Below are the code and all the weights of a small trained network. Each question names an input and a target symbol and asks about switching units off, where a switched-off unit gives its printed mean instead of its output.

import numpy as np


def w(rows, s, z=0):
    codes = np.array(rows[::2]) - 128.0
    scale = np.full(codes.shape[1], s)
    scale[-1] = z or s
    return codes * scale


def f(y):
    return y / 2 * (1 + np.tanh(0.7978845608 * (y + 0.044715 * y**3)))


def softmax(a):
    e = np.exp(a - a.max(-1, keepdims=True))
    return e / e.sum(-1, keepdims=True)


def log_softmax(a):
    a = a - a.max(-1, keepdims=True)
    return a - np.log(np.exp(a).sum(-1, keepdims=True))


def net(x, mask):
    ids = ['δηλμξσφ'.index(c) for c in x.split()]
    T = len(ids)
    res = E[ids] + P[:T]
    u = 0
    for l in range(2):
        r = res
        for j in range(3):
            rows = slice(3 * j, 3 * j + 3)
            q, k, v = (r @ M[l][rows].T for M in (Q, K, V))
            z = softmax(np.where(np.tri(T) > 0, q @ k.T / 3**0.5, -1e9)) @ v
            o = O[l][rows]
            res = res + np.where(mask[u + j], z, o[:, -1]) @ o[:, :-1]
        u += 3
        y = f(res @ A[l][:, :-1].T + A[l][:, -1])
        res = res + np.where(mask[u : u + 4], y, B[l][:, -1]) @ B[l][:, :-1]
        u += 4
    return log_softmax(res[-1] @ U[:, :-1].T + U[:, -1])


Q, K, V, O, A, B = {}, {}, {}, {}, {}, {}
E = w([
[83,172,94,182,113],'δ',
[150,104,154,53,74],'η',
[128,103,253,191,122],'λ',
[104,120,94,55,241],'μ',
[206,82,188,107,159],'ξ',
[107,50,65,81,133],'σ',
[202,28,138,178,130],'φ',
],0.014)
P = w([
[59,130,157,254,152],'0',
[76,178,130,159,123],'1',
[97,170,126,139,118],'2',
[118,162,134,121,116],'3',
[134,155,134,109,123],'4',
[150,149,134,99,131],'5',
[174,143,133,92,130],'6',
[182,137,133,80,134],'7',
[197,125,137,71,145],'8',
[214,116,136,65,149],'9',
[210,110,137,59,154],'10',
[212,114,129,70,147],'11',
],0.0081)
Q[0] = w([
[108,87,130,67,134],'0.h1',
[139,254,51,89,129],'0.h1',
[133,179,4,95,27],'0.h1',
[130,133,240,111,91],'0.h2',
[195,56,113,147,81],'0.h2',
[99,121,241,64,39],'0.h2',
[110,128,112,153,143],'0.h3',
[183,149,135,136,119],'0.h3',
[119,116,41,79,132],'0.h3',
],0.0096)
K[0] = w([
[153,124,182,162,120],'0.h1',
[55,172,130,206,79],'0.h1',
[72,254,160,185,144],'0.h1',
[130,175,182,185,132],'0.h2',
[157,116,124,156,94],'0.h2',
[104,108,231,213,70],'0.h2',
[124,110,148,110,144],'0.h3',
[160,138,178,111,140],'0.h3',
[80,129,117,98,118],'0.h3',
],0.014)
V[0] = w([
[255,179,187,131,234],'0.h1',
[86,33,91,207,80],'0.h1',
[157,163,225,140,17],'0.h1',
[96,67,153,148,97],'0.h2',
[99,97,121,143,80],'0.h2',
[121,137,64,96,152],'0.h2',
[82,139,106,153,6],'0.h3',
[164,161,107,218,125],'0.h3',
[41,143,131,81,180],'0.h3',
],0.006)
O[0] = w([
[118,254,165,103,122,251],'0.h1',
[17,11,58,122,56,168],'0.h1',
[68,157,226,123,64,194],'0.h1',
[83,49,78,68,123,212],'0.h2',
[99,108,119,113,145,133],'0.h2',
[123,109,85,231,145,4],'0.h2',
[113,162,184,176,127,63],'0.h3',
[41,145,125,147,96,125],'0.h3',
[244,133,142,115,92,100],'0.h3',
],0.0056,0.0031)
A[0] = w([
[193,54,100,41,73,75],'0.n1',
[168,27,69,227,186,251],'0.n2',
[32,130,223,238,163,220],'0.n3',
[95,28,124,3,99,114],'0.n4',
],0.0056,0.0011)
B[0] = w([
[162,200,42,186,92,221],'0.n1',
[115,39,60,118,107,164],'0.n2',
[147,181,187,88,62,199],'0.n3',
[180,126,2,131,126,254],'0.n4',
],0.0086,0.0038)
Q[1] = w([
[55,94,58,131,140],'1.h1',
[50,166,2,102,95],'1.h1',
[72,196,95,18,158],'1.h1',
[158,140,146,107,176],'1.h2',
[90,88,177,202,208],'1.h2',
[190,74,248,1,102],'1.h2',
[136,54,148,154,85],'1.h3',
[192,158,90,112,149],'1.h3',
[126,39,188,184,190],'1.h3',
],0.0084)
K[1] = w([
[94,136,145,242,40],'1.h1',
[48,76,100,192,58],'1.h1',
[141,125,69,164,76],'1.h1',
[106,111,182,83,174],'1.h2',
[48,144,237,164,47],'1.h2',
[207,76,166,128,151],'1.h2',
[7,65,94,82,108],'1.h3',
[135,151,115,168,120],'1.h3',
[111,167,111,59,254],'1.h3',
],0.0087)
V[1] = w([
[255,175,109,179,76],'1.h1',
[154,125,75,132,113],'1.h1',
[171,131,102,210,88],'1.h1',
[112,103,82,198,223],'1.h2',
[175,156,51,82,177],'1.h2',
[214,57,117,203,71],'1.h2',
[189,130,180,160,64],'1.h3',
[100,154,158,229,35],'1.h3',
[186,156,101,134,115],'1.h3',
],0.0078)
O[1] = w([
[24,118,135,154,29,105],'1.h1',
[94,180,83,134,104,153],'1.h1',
[145,131,199,169,86,110],'1.h1',
[91,133,210,147,124,2],'1.h2',
[2,91,161,181,192,229],'1.h2',
[173,82,173,99,190,250],'1.h2',
[40,78,196,122,127,228],'1.h3',
[81,123,155,175,150,234],'1.h3',
[126,141,160,120,19,79],'1.h3',
],0.0076,0.0025)
A[1] = w([
[161,98,110,65,2,80],'1.n1',
[230,194,189,42,56,3],'1.n2',
[132,69,74,200,171,136],'1.n3',
[57,251,142,168,69,106],'1.n4',
],0.0075,0.0054)
B[1] = w([
[157,84,71,47,34,186],'1.n1',
[29,158,70,94,153,255],'1.n2',
[67,221,151,129,78,248],'1.n3',
[156,228,158,207,2,164],'1.n4',
],0.0096,0.0034)
U = w([
[137,130,142,154,135,166],'δ',
[173,29,120,151,66,234],'η',
[38,99,99,162,130,13],'λ',
[147,216,160,182,85,178],'μ',
[121,134,119,88,79,9],'ξ',
[148,102,253,106,157,252],'σ',
[184,233,70,122,170,69],'φ',
],0.0076,0.0021)

Each question gives the input, a string of symbols that net reads in full, and the target symbol t.
The units are the heads (3 rows each of Q, K, V and O) and the neurons (one row each of A and B). Each row of codes is followed by its name. A weight is (code - 128) times the scale printed after its matrix; where a second scale follows, it is the last column's (O, A, B and U).
mask holds one flag per unit, layer by layer, with each layer's heads first. A switched-off unit (its flag False) gives its mean, the last column of its rows in O or B, instead of its output. The means were averaged over made-up inputs and are rounded, as every weight is.
A unit's drop is (log p(t) with every unit on - log p(t) with that unit switched off) / (log p(t) with every unit on - log p(t) with every unit switched off).
The circuit of an input: a set's keep is (log p(t) with only the set's units on - log p(t) with every unit switched off) / (log p(t) with every unit on - log p(t) with every unit switched off). Starting from the 12 units with the biggest drops (on a tie, the unit counted first), units are removed one at a time, each time the one whose removal leaves the highest keep (on an exact tie, the one counted first), for as long as the keep stays at least 0.8.
units of the circuit, in order: the units of the circuit, biggest drop first
top k neurons: the k neurons with the biggest drops, biggest first
k most important neurons of layer l: the k neurons of layer l with the biggest drops, biggest first
drop when u is switched off: that unit's drop, to one decimal
input μ ξ σ λ ξ μ η λ δ η η, target μ: units of the circuit, in order => (1.h2; 0.h1; 0.n1; 1.n4)
input η η φ η η, target η: units of the circuit, in order => (1.n1; 1.n3; 0.h1)
input ξ λ ξ μ η δ λ μ μ λ σ, target λ: units of the circuit, in order => (1.h2)
input ξ ξ δ ξ λ, target μ: top 2 neurons => (1.n4; 0.n3)
input φ ξ μ σ, target φ: 2 most important neurons of layer 0 => (0.n2; 0.n1)
input η λ η λ λ η φ η δ, target μ: units of the circuit, in order => (1.n4; 1.h1; 0.n2)
input φ φ η φ σ η μ λ λ λ η, target φ: units of the circuit, in order => (0.n1; 0.n4)
input λ λ ξ λ φ ξ η η λ ξ λ, target μ: units of the circuit, in order => (0.h1; 1.n4; 1.h1)
input σ λ η λ μ μ η, target σ: units of the circuit, in order => (1.h2; 0.h1; 0.n2)
input η φ δ ξ λ μ σ μ ξ σ λ, target η: top 3 neurons => (1.n3; 1.n1; 0.n1)
input λ φ η λ η η, target λ: 2 most important neurons of layer 0 => (0.n3; 0.n4)
input λ η σ φ η λ φ φ δ η, target λ: 3 most important neurons of layer 0 => (0.n4; 0.n3; 0.n1)
input λ ξ ξ λ φ λ σ, target λ: top 2 neurons => (0.n3; 0.n4)
input μ φ φ η η μ δ η, target μ: top 2 neurons => (0.n1; 0.n2)
input λ σ η λ λ, target η: top neuron => (1.n1)
input δ φ λ, target σ: top 2 neurons => (0.n1; 0.n3)
input σ φ η ξ ξ λ λ σ η η, target σ: top 2 neurons => (0.n2; 0.n3)
input σ δ ξ φ φ η λ η λ λ, target ξ: 3 most important neurons of layer 0 => (0.n4; 0.n1; 0.n3)
input λ λ λ μ η λ, target φ: 2 most important neurons of layer 0 => (0.n1; 0.n4)
input λ φ λ, target σ: top neuron => (0.n3)
input φ ξ σ ξ σ ξ λ η μ ξ η, target φ: drop when 0.h1 is switched off => 0.3
input η η σ η η, target η: drop when 0.h3 is switched off => 0.1
input λ μ λ η η λ, target ξ: drop when 1.h1 is switched off => 0.0
input μ σ λ η λ σ λ δ, target μ: drop when 1.n3 is switched off => -0.1
